Below are the code and all the weights of a small trained network. Each question names an input and a target symbol and asks about switching units off, where a switched-off unit gives its printed mean instead of its output.

import numpy as np


def w(rows, s, z=0):
    codes = np.array(rows[::2]) - 128.0
    scale = np.full(codes.shape[1], s)
    scale[-1] = z or s
    return codes * scale


def f(y):
    return np.maximum(y, 0)


def softmax(a):
    e = np.exp(a - a.max(-1, keepdims=True))
    return e / e.sum(-1, keepdims=True)


def log_softmax(a):
    a = a - a.max(-1, keepdims=True)
    return a - np.log(np.exp(a).sum(-1, keepdims=True))


def net(x, mask):
    ids = ['αμξπφψω'.index(c) for c in x.split()]
    T = len(ids)
    res = E[ids] + P[:T]
    u = 0
    for l in range(2):
        q, k, v = (res @ M[l].T for M in (Q, K, V))
        z = softmax(np.where(np.tri(T) > 0, q @ k.T / 2**0.5, -1e9)) @ v
        res = res + np.where(mask[u], z, O[l][:, -1]) @ O[l][:, :-1]
        u += 1
        y = f(res @ A[l][:, :-1].T + A[l][:, -1])
        res = res + np.where(mask[u : u + 12], y, B[l][:, -1]) @ B[l][:, :-1]
        u += 12
    return log_softmax(res[-1] @ U[:, :-1].T + U[:, -1])


Q, K, V, O, A, B = {}, {}, {}, {}, {}, {}
E = w([
[156,101,95,89,59,160,120,56,134,73],'α',
[121,101,14,95,158,144,126,158,31,190],'μ',
[55,66,184,166,142,155,40,252,113,34],'ξ',
[64,37,167,102,143,45,108,114,15,110],'π',
[101,241,127,143,159,193,181,174,112,168],'φ',
[47,175,156,147,79,165,105,50,190,154],'ψ',
[124,168,147,217,134,125,148,57,98,11],'ω',
],0.014)
P = w([
[93,118,135,70,255,152,131,31,191,77],'0',
[99,92,156,89,186,175,168,94,153,97],'1',
[128,116,172,100,176,155,133,127,119,124],'2',
[138,128,167,115,144,146,125,141,106,125],'3',
[136,139,139,142,120,148,116,148,104,123],'4',
[138,148,143,153,95,138,114,164,100,133],'5',
[134,164,129,171,73,132,99,169,94,132],'6',
[125,164,120,189,51,134,95,178,86,132],'7',
[134,170,119,195,25,123,76,179,87,138],'8',
[135,165,131,204,15,146,77,177,93,142],'9',
],0.0085)
Q[0] = w([
[211,143,144,80,143,144,161,131,164,190],'L0H0',
[88,137,61,82,104,236,119,179,1,202],'L0H0',
],0.0077)
K[0] = w([
[90,46,124,95,207,182,88,142,174,147],'L0H0',
[102,120,153,174,30,164,19,254,115,93],'L0H0',
],0.008)
V[0] = w([
[163,180,228,108,152,190,220,63,160,108],'L0H0',
[74,119,200,229,199,101,95,160,118,3],'L0H0',
],0.0047)
O[0] = w([
[217,199,120,201,144,174,61,172,167,76,77],'L0H0',
[110,255,196,53,101,102,33,168,144,119,253],'L0H0',
],0.0083,0.0034)
A[0] = w([
[94,89,115,248,105,175,235,96,133,190,4],'L0N0',
[129,62,162,90,79,92,196,25,109,125,110],'L0N1',
[139,72,139,212,164,92,188,173,112,56,110],'L0N2',
[153,172,96,75,167,146,112,119,187,75,81],'L0N3',
[64,144,133,94,99,128,160,87,220,121,98],'L0N4',
[29,159,203,148,209,101,114,145,198,37,147],'L0N5',
[117,194,131,124,218,146,152,108,145,183,147],'L0N6',
[119,63,166,170,167,142,219,102,150,44,132],'L0N7',
[95,106,84,109,223,164,185,133,161,138,78],'L0N8',
[148,216,152,135,74,144,119,189,133,153,118],'L0N9',
[134,169,89,197,197,164,156,90,97,98,140],'L0N10',
[208,203,163,125,134,97,111,255,113,169,105],'L0N11',
],0.0062,0.0033)
B[0] = w([
[76,74,174,103,87,178,148,78,141,132,175],'L0N0',
[166,101,136,94,103,106,141,11,213,132,194],'L0N1',
[68,154,131,147,152,165,85,161,118,168,152],'L0N2',
[168,127,183,96,156,110,110,171,123,106,175],'L0N3',
[91,176,175,113,162,131,79,178,181,119,150],'L0N4',
[151,143,159,145,132,142,143,188,73,173,253],'L0N5',
[128,155,73,73,151,121,212,73,148,145,182],'L0N6',
[87,237,129,64,173,120,101,181,115,102,162],'L0N7',
[185,130,67,169,130,146,87,50,148,141,187],'L0N8',
[109,83,149,108,114,200,198,91,87,121,252],'L0N9',
[218,123,149,96,35,97,116,105,57,114,203],'L0N10',
[107,66,111,136,131,255,184,44,133,136,242],'L0N11',
],0.0065,0.0048)
Q[1] = w([
[146,91,51,122,204,133,171,181,163,194],'L1H0',
[116,108,43,3,56,227,139,102,33,200],'L1H0',
],0.0057)
K[1] = w([
[136,145,115,147,147,57,143,20,160,132],'L1H0',
[86,146,143,197,3,94,181,105,94,155],'L1H0',
],0.0068)
V[1] = w([
[111,100,176,255,164,132,69,211,91,142],'L1H0',
[232,84,133,109,82,50,77,88,49,88],'L1H0',
],0.0053)
O[1] = w([
[132,136,47,112,189,145,132,6,131,101,8],'L1H0',
[112,100,196,182,134,114,254,189,72,45,85],'L1H0',
],0.0084,0.0018)
A[1] = w([
[139,171,234,145,62,129,131,137,72,116,123],'L1N0',
[31,115,158,79,138,60,31,231,114,171,166],'L1N1',
[180,83,98,176,108,94,234,117,101,86,121],'L1N2',
[68,122,40,99,166,147,116,117,77,254,179],'L1N3',
[59,177,235,140,145,107,191,147,177,149,5],'L1N4',
[102,136,148,61,178,174,155,41,140,76,103],'L1N5',
[111,170,123,227,83,219,152,248,103,165,155],'L1N6',
[97,116,119,29,137,95,132,84,191,137,85],'L1N7',
[136,115,32,47,151,145,164,94,180,182,164],'L1N8',
[140,220,153,123,171,26,102,216,37,158,121],'L1N9',
[156,112,106,162,125,126,136,67,168,136,105],'L1N10',
[133,95,91,240,189,92,115,245,41,117,78],'L1N11',
],0.0063,0.0027)
B[1] = w([
[126,117,120,136,170,152,151,112,202,146,198],'L1N0',
[116,38,82,97,166,160,175,162,202,160,180],'L1N1',
[89,121,174,178,164,131,119,89,135,75,173],'L1N2',
[148,133,194,192,113,74,118,100,150,84,255],'L1N3',
[128,255,139,132,102,128,44,149,167,222,142],'L1N4',
[122,194,112,78,76,78,153,166,122,99,187],'L1N5',
[187,76,125,83,99,78,121,143,137,140,203],'L1N6',
[128,90,132,121,135,102,203,168,160,94,153],'L1N7',
[100,122,144,191,197,190,113,136,124,164,193],'L1N8',
[98,167,61,195,105,169,162,211,119,161,162],'L1N9',
[111,87,76,139,157,129,163,140,104,164,140],'L1N10',
[79,132,106,112,125,96,89,175,162,71,165],'L1N11',
],0.0085,0.0099)
U = w([
[188,103,188,23,46,39,156,164,143,73,245],'α',
[86,97,194,221,184,199,148,58,142,145,226],'μ',
[63,181,145,49,94,162,125,112,2,147,60],'ξ',
[39,120,64,71,146,159,214,171,145,134,6],'π',
[247,111,84,80,60,151,176,172,85,228,192],'φ',
[169,138,148,155,126,109,37,139,196,209,115],'ψ',
[121,190,108,164,72,120,157,206,90,123,23],'ω',
],0.0053,0.0012)

Each question gives the input, a string of symbols that net reads in full, and the target symbol t.
The units are the heads (2 rows each of Q, K, V and O) and the neurons (one row each of A and B). Each row of codes is followed by its name. A weight is (code - 128) times the scale printed after its matrix; where a second scale follows, it is the last column's (O, A, B and U).
mask holds one flag per unit, layer by layer, with each layer's heads first. A switched-off unit (its flag False) gives its mean, the last column of its rows in O or B, instead of its output. The means were averaged over made-up inputs and are rounded, as every weight is.
A unit's drop is (log p(t) with every unit on - log p(t) with that unit switched off) / (log p(t) with every unit on - log p(t) with every unit switched off).
The circuit of an input: a set's keep is (log p(t) with only the set's units on - log p(t) with every unit switched off) / (log p(t) with every unit on - log p(t) with every unit switched off). Starting from the 12 units with the biggest drops (on a tie, the unit counted first), units are removed one at a time, each time the one whose removal leaves the highest keep (on an exact tie, the one counted first), for as long as the keep stays at least 0.8.
units of the circuit, in order: the units of the circuit, biggest drop first
unit that matters most: the unit with the biggest drop
top k neurons: the k neurons with the biggest drops, biggest first
top k neurons in layer l: the k neurons of layer l with the biggest drops, biggest first
drop of u: that unit's drop, to one decimal
input ω μ α ξ α, target π: units of the circuit, in order -> [L1H0, L0N5, L1N10, L1N3]
input α μ π ψ, target ψ: units of the circuit, in order -> [L1N4, L0N4]
input μ α α π φ, target φ: unit that matters most -> L1N6
input ψ μ α μ α μ ψ μ, target ψ: top 2 neurons -> [L1N3, L0N9]
input μ α ξ, target π: units of the circuit, in order -> [L1N1, L1N3]
input μ α μ μ α α μ, target α: units of the circuit, in order -> [L1H0, L1N6, L1N11]
input ξ μ μ μ ω φ, target ξ: units of the circuit, in order -> [L0H0, L0N9]
input μ ω ξ φ, target ψ: top 4 neurons -> [L0N7, L1N4, L1N3, L0N11]
input ψ α ξ μ μ α μ α α φ, target ψ: top 3 neurons in layer 1 -> [L1N3, L1N4, L1N6]
input α μ ψ, target ψ: units of the circuit, in order -> [L1N4, L1H0]
input μ α ω ω α α α α μ α, target μ: units of the circuit, in order -> [L0H0, L1N2, L1H0]
input μ μ α μ φ, target φ: units of the circuit, in order -> [L1H0, L1N6, L0H0]
input μ μ φ φ μ ξ φ μ, target ψ: units of the circuit, in order -> [L1H0, L1N3, L0N9]
input φ μ α μ ψ α μ ω, target ω: top 3 neurons -> [L1N9, L0N11, L0N10]
input μ μ π ω ψ μ α α μ, target α: units of the circuit, in order -> [L1H0, L1N6, L1N11, L1N8]
input μ ω π α ξ μ μ ω μ, target ξ: top 3 neurons -> [L0N11, L0N5, L0N9]
input α ψ π μ, target μ: top neuron in layer 0 -> [L0N5]
input μ μ μ μ μ ψ ω ξ ω φ, target ξ: top 3 neurons in layer 0 -> [L0N11, L0N10, L0N6]
input μ μ μ ψ α μ ω α μ α, target μ: top 3 neurons in layer 1 -> [L1N2, L1N6, L1N5]
input μ ξ μ μ φ α ω, target ξ: top neuron -> [L0N5]
input ξ μ α, target π: top 2 neurons in layer 0 -> [L0N5, L0N1]
input μ φ μ ω ξ, target ξ: drop of L1H0 -> 1.7
input ξ μ μ ω ω ω ψ α ξ α, target ξ: drop of L0H0 -> 0.2
input φ ω π, target π: drop of L1N3 -> 0.3
input ξ π ω μ ξ α ω μ, target ξ: drop of L1N0 -> 0.0
